Look-ups in named tables: a row name and a column name give one cell, copied from the table.

fes =
         gumola  fuzuze     gez   didog
pabazat  -0.020  -0.327  -0.913  -0.734
nulalas  -0.574  -0.360  -0.259   0.703
mupar    -0.138  -0.260  -0.321  -0.025
kan      -0.446  -0.230   0.080   0.514
loma     -0.313  -0.275  -0.078  -0.078
pon      -0.370  -0.011  -0.245   0.259
ragif     0.039  -0.184   0.435   0.973
sivo     -0.464  -0.167  -0.267   0.364
pes       0.072   0.003  -0.737  -0.154
gel      -0.507  -0.334   0.342   0.563
dos      -0.152  -0.083  -0.009  -0.098

fuzuze of pon: -0.011
didog of loma: -0.078
gumola of sivo: -0.464
fuzuze of ragif: -0.184
fuzuze of pes: 0.003
didog of pon: 0.259

fitu:
,fegevar,tep
mavube,4.05,8.99
vup,7.11,3.50
kis,6.43,3.37
puze,4.02,2.04
tup,3.44,5.14
ges,4.43,9.47

What is the tep of vup in fitu? 3.50
What is the tep of mavube in fitu? 8.99
What is the tep of puze in fitu? 2.04
What is the fegevar of ges in fitu? 4.43
What is the fegevar of mavube in fitu? 4.05
What is the fegevar of tup in fitu? 3.44
What is the tep of kis in fitu? 3.37
What is the tep of ges in fitu? 9.47
What is the tep of tup in fitu? 5.14
Row with the largest tep: ges

sezo =
|  | zar | sab |
|---|---|---|
| bap | 127 | 66 |
| nok | 54 | 42 |
| pimi | 133 | 148 |
| mokibo | 207 | 154 |

nok, sab: 42
mokibo, zar: 207
nok, zar: 54
mokibo, sab: 154
pimi, zar: 133
pimi, sab: 148
bap, zar: 127
Row with the largest sab: mokibo

noge =
         bet  veta  pigem
taf       50    80    163
zet       39    18    110
gefive   133    63    197
misog    127   139    129
mivadaf  187    85    218

zet, bet => 39
misog, pigem => 129
mivadaf, bet => 187
zet, veta => 18
taf, pigem => 163
mivadaf, veta => 85
taf, bet => 50
misog, veta => 139
taf, veta => 80
mivadaf, pigem => 218
gefive, pigem => 197
misog, bet => 127
gefive, veta => 63
gefive, bet => 133
zet, pigem => 110

Table bor
fields: pupunez, ravas, gegepeg, nelogog, teminav, lipad, gatem
rifofe: [-0.661, 0.415, 0.771, 0.887, -0.458, -0.731, -0.541]
gima: [0.053, 0.046, 0.827, 0.288, -0.181, -0.275, -0.086]
puve: [0.088, 0.118, -0.161, -0.076, 0.223, 0.033, 0.153]
vovuf: [-0.048, -0.022, 0.685, 0.333, -0.187, -0.350, -0.047]
vosugo: [0.430, -0.346, 0.511, 0.482, 0.019, 0.178, 0.608]
vom: [0.234, 0.444, -0.240, -0.596, -0.954, 0.099, 0.170]
zoposa: [-0.628, 0.469, 0.584, 0.760, -0.321, -0.734, -0.540]
pek: [-0.486, 0.335, 0.659, 0.675, -0.328, -0.605, -0.388]
fubupo: [0.068, 0.040, 0.657, 0.174, -0.166, -0.205, -0.087]
zodotek: [-0.143, -0.155, 0.421, 0.390, -0.244, -0.274, 0.038]
saderi: [-0.866, -0.705, -0.258, 0.228, -0.415, -0.300, -0.425]
ves: [-0.452, 0.500, 0.243, 0.415, -0.197, -0.483, -0.291]
nezo: [-0.509, 0.543, 0.514, 0.618, -0.288, -0.656, -0.405]
tun: [-0.236, 0.780, 0.215, 0.178, 0.138, -0.460, -0.202]

nelogog of ves: 0.415
gegepeg of saderi: -0.258
gatem of vom: 0.170
nelogog of vom: -0.596
ravas of nezo: 0.543
nelogog of fubupo: 0.174
gegepeg of vovuf: 0.685
pupunez of puve: 0.088
pupunez of vovuf: -0.048
Which row has the largest nelogog? rifofe

kir =
|  | dovisu | sadozir | venuza | bipek |
|---|---|---|---|---|
| fizo | 3662 | -4076 | 772 | 5958 |
| tugid | -6556 | -4506 | -2798 | -5443 |
| somideb | -1969 | -2023 | -3036 | -286 |
| nas | 1918 | -5215 | 814 | 4704 |
| vemapu | -2700 | -3992 | -2415 | 1220 |

nas, bipek -> 4704
vemapu, dovisu -> -2700
somideb, sadozir -> -2023
fizo, bipek -> 5958
somideb, bipek -> -286
fizo, sadozir -> -4076
tugid, dovisu -> -6556
nas, sadozir -> -5215
vemapu, sadozir -> -3992

sevegi.csv
,vototu,fomi,suke,mit,ratidaz,lun
bodo,3.75,3.83,0.72,4.75,4.46,4.52
zedi,2.10,2.28,2.04,1.40,1.01,2.35
dunuru,1.75,3.09,5.92,1.31,6.03,3.20
vul,4.38,1.71,4.21,4.24,2.93,1.17
perimu,6.06,5.72,5.75,-1.36,-5.19,7.83
mubo,2.26,2.39,2.19,1.30,0.71,2.58
gal,4.75,3.88,1.60,5.77,5.00,4.43
tep,1.77,3.07,5.88,1.34,6.03,3.23
gud,5.04,4.48,1.58,-0.14,3.93,-0.16
bezod,1.75,1.93,1.66,1.75,1.69,1.81

fomi of gal = 3.88
suke of gud = 1.58
mit of tep = 1.34
suke of zedi = 2.04
fomi of tep = 3.07
lun of bezod = 1.81
vototu of perimu = 6.06
suke of bezod = 1.66
mit of bodo = 4.75
ratidaz of bezod = 1.69

fovo:
	sidasob	dumir	vabagi	mupatat	zinuvis	nom	vigi	pugim
feruk	-10.330	23.713	-8.344	15.576	-10.176	-78.634	22.008	17.601
gasuf	-40.857	-39.940	7.816	-36.489	3.263	2.616	-3.980	-8.226
zusotu	-31.258	-28.878	-21.087	-27.140	-21.652	-18.810	-28.545	-27.534
saz	-63.730	-46.304	-3.656	1.165	-52.673	-51.183	-47.810	-32.450
mipu	-11.591	12.263	5.954	-0.167	1.224	-84.045	12.887	42.883
kup	22.449	-32.563	-70.304	-67.809	-57.088	-31.580	-62.754	-17.011
vugun	-41.967	-47.769	-14.484	-22.384	-46.447	-28.811	-34.887	-34.630
vokase	-9.796	-3.018	-4.354	-11.925	-17.143	-73.851	0.092	32.977
sodeto	-55.802	-56.528	3.799	-10.970	-54.207	-37.474	-43.341	-28.438
pipeko	-15.965	15.452	11.852	5.432	4.172	-85.025	22.418	50.587

sidasob of vokase: -9.796
dumir of sodeto: -56.528
zinuvis of pipeko: 4.172
mupatat of saz: 1.165
nom of vugun: -28.811
zinuvis of mipu: 1.224
zinuvis of vugun: -46.447
vigi of saz: -47.810
dumir of pipeko: 15.452
sidasob of pipeko: -15.965
sidasob of kup: 22.449
mupatat of gasuf: -36.489
pugim of vokase: 32.977
sidasob of sodeto: -55.802

Table niz
          guta   pamel   fevov   modul   sekom   tutek
fulun   -71.50  -70.98   71.88  -24.70   18.78   36.10
bugom    42.90  -20.96  -56.82  -67.26   12.38  -10.55
bizuk   -36.09  -52.60  -39.30   18.45    3.15   -7.27
lifatu   36.34  -48.64  -10.34    0.95  -44.11    1.05

What is the guta of fulun in niz? -71.50
What is the guta of bugom in niz? 42.90
What is the modul of bugom in niz? -67.26
What is the fevov of lifatu in niz? -10.34
What is the pamel of fulun in niz? -70.98
What is the guta of bizuk in niz? -36.09
What is the tutek of bizuk in niz? -7.27
What is the modul of bizuk in niz? 18.45
What is the tutek of fulun in niz? 36.10
What is the sekom of bugom in niz? 12.38
What is the tutek of bugom in niz? -10.55
What is the tutek of lifatu in niz? 1.05
Row with the largest fevov: fulun

